Here is a tiny trained network, its code and every weight. The questions are about switching its units off for an input and a class, where a switched-off unit gives its printed mean instead of its output.

import numpy as np


def w(rows, s, z=0):
    codes = np.array(rows[::2]) - 128.0
    scale = np.full(codes.shape[1], s)
    scale[-1] = z or s
    return codes * scale


def f(y):
    return np.maximum(y, 0)


def log_softmax(a):
    a = a - a.max(-1, keepdims=True)
    return a - np.log(np.exp(a).sum(-1, keepdims=True))


def net(x, mask):
    res = np.array(x, float).reshape(1, 3) / 4 @ E
    y = f(res @ A[0][:, :-1].T + A[0][:, -1])
    res = res + np.where(mask, y, B[0][:, -1]) @ B[0][:, :-1]
    return log_softmax(res[-1] @ U[:, :-1].T + U[:, -1])


A, B = {}, {}
E = w([
[208,81,1,18,116,172,144],'x0',
[209,6,136,242,106,73,59],'x1',
[177,128,118,48,133,165,33],'x2',
],0.0083)
A[0] = w([
[100,184,178,148,170,172,173,193],'neuron 0',
[137,47,132,191,99,151,150,155],'neuron 1',
[45,211,218,120,119,119,178,196],'neuron 2',
[90,146,168,63,110,185,137,128],'neuron 3',
[140,204,115,93,113,117,107,147],'neuron 4',
[46,141,188,226,126,157,212,130],'neuron 5',
[187,83,25,5,136,146,118,168],'neuron 6',
[130,159,192,122,152,111,34,173],'neuron 7',
[89,191,165,128,160,93,157,180],'neuron 8',
[105,137,165,37,72,151,123,103],'neuron 9',
[74,175,115,119,67,136,86,114],'neuron 10',
[127,144,104,26,121,160,102,245],'neuron 11',
[152,104,205,172,125,149,2,144],'neuron 12',
[162,90,118,213,142,133,101,252],'neuron 13',
[102,151,130,216,111,114,176,169],'neuron 14',
[177,34,43,143,120,133,200,228],'neuron 15',
[105,201,95,32,162,168,115,103],'neuron 16',
[145,75,73,205,136,113,159,121],'neuron 17',
[167,98,129,146,129,185,162,183],'neuron 18',
[166,85,134,148,98,86,178,101],'neuron 19',
],0.0084,0.0022)
B[0] = w([
[80,186,134,143,144,149,56,191],'neuron 0',
[98,96,113,130,177,60,175,187],'neuron 1',
[52,228,170,130,151,182,24,228],'neuron 2',
[132,186,134,138,178,161,166,186],'neuron 3',
[114,122,124,133,185,157,149,170],'neuron 4',
[104,144,126,108,30,108,5,220],'neuron 5',
[225,136,7,74,18,190,157,249],'neuron 6',
[149,76,215,159,119,187,151,181],'neuron 7',
[97,168,154,143,146,156,46,188],'neuron 8',
[121,127,124,118,193,143,182,178],'neuron 9',
[84,125,119,148,171,132,145,156],'neuron 10',
[168,140,115,93,119,231,196,217],'neuron 11',
[133,23,244,148,79,167,192,209],'neuron 12',
[96,63,154,131,153,57,202,206],'neuron 13',
[145,121,121,129,85,59,47,190],'neuron 14',
[116,157,3,110,180,37,122,205],'neuron 15',
[185,141,121,158,236,192,190,222],'neuron 16',
[112,149,106,144,181,31,169,183],'neuron 17',
[145,155,90,142,128,91,141,153],'neuron 18',
[85,96,91,124,162,84,135,164],'neuron 19',
],0.015,0.011)
U = w([
[96,194,183,121,206,184,119,2],'0',
[116,59,253,173,88,117,155,228],'1',
[70,179,172,141,71,109,20,187],'2',
[98,112,99,129,158,25,156,169],'3',
[221,152,58,24,98,165,176,79],'4',
],0.0072,0.00061)

Each question gives the input, the list of numbers given to net, and the class t.
The units are the neurons (one row each of A and B). Each row of codes is followed by its name. A weight is (code - 128) times the scale printed after its matrix; where a second scale follows, it is the last column's (A, B and U).
mask holds one flag per neuron, in row order. A switched-off neuron (its flag False) gives its mean, the last column of its row in B, instead of its output. The means were averaged over made-up inputs and are rounded, as every weight is.
A unit's drop is (log p(t) with every unit on - log p(t) with that unit switched off) / (log p(t) with every unit on - log p(t) with every unit switched off).
The circuit of an input: a set's keep is (log p(t) with only the set's units on - log p(t) with every unit switched off) / (log p(t) with every unit on - log p(t) with every unit switched off). Starting from the 12 units with the biggest drops (on a tie, the unit counted first), units are removed one at a time, each time the one whose removal leaves the highest keep (on an exact tie, the one counted first), for as long as the keep stays at least 0.8.
circuit, biggest first: the units of the circuit, biggest drop first
k most important neurons: the k neurons with the biggest drops, biggest first
drop when u is switched off: that unit's drop, to one decimal
input [-1,7,4], class 1: circuit, biggest first => [neuron 12]
input [0,7,1], class 3: 3 most important neurons => [neuron 15; neuron 17; neuron 1]
input [1,8,3], class 3: 2 most important neurons => [neuron 15; neuron 17]
input [5,4,-2], class 3: 2 most important neurons => [neuron 11; neuron 15]
input [-8,1,3], class 2: 3 most important neurons => [neuron 2; neuron 5; neuron 16]
input [-8,2,1], class 2: 2 most important neurons => [neuron 5; neuron 2]
input [-8,5,-1], class 1: 2 most important neurons => [neuron 12; neuron 13]
input [-8,1,2], class 2: drop when neuron 2 is switched off => 0.3
input [-8,6,-8], class 2: drop when neuron 5 is switched off => 1.5
input [-2,7,3], class 1: drop when neuron 12 is switched off => 0.5
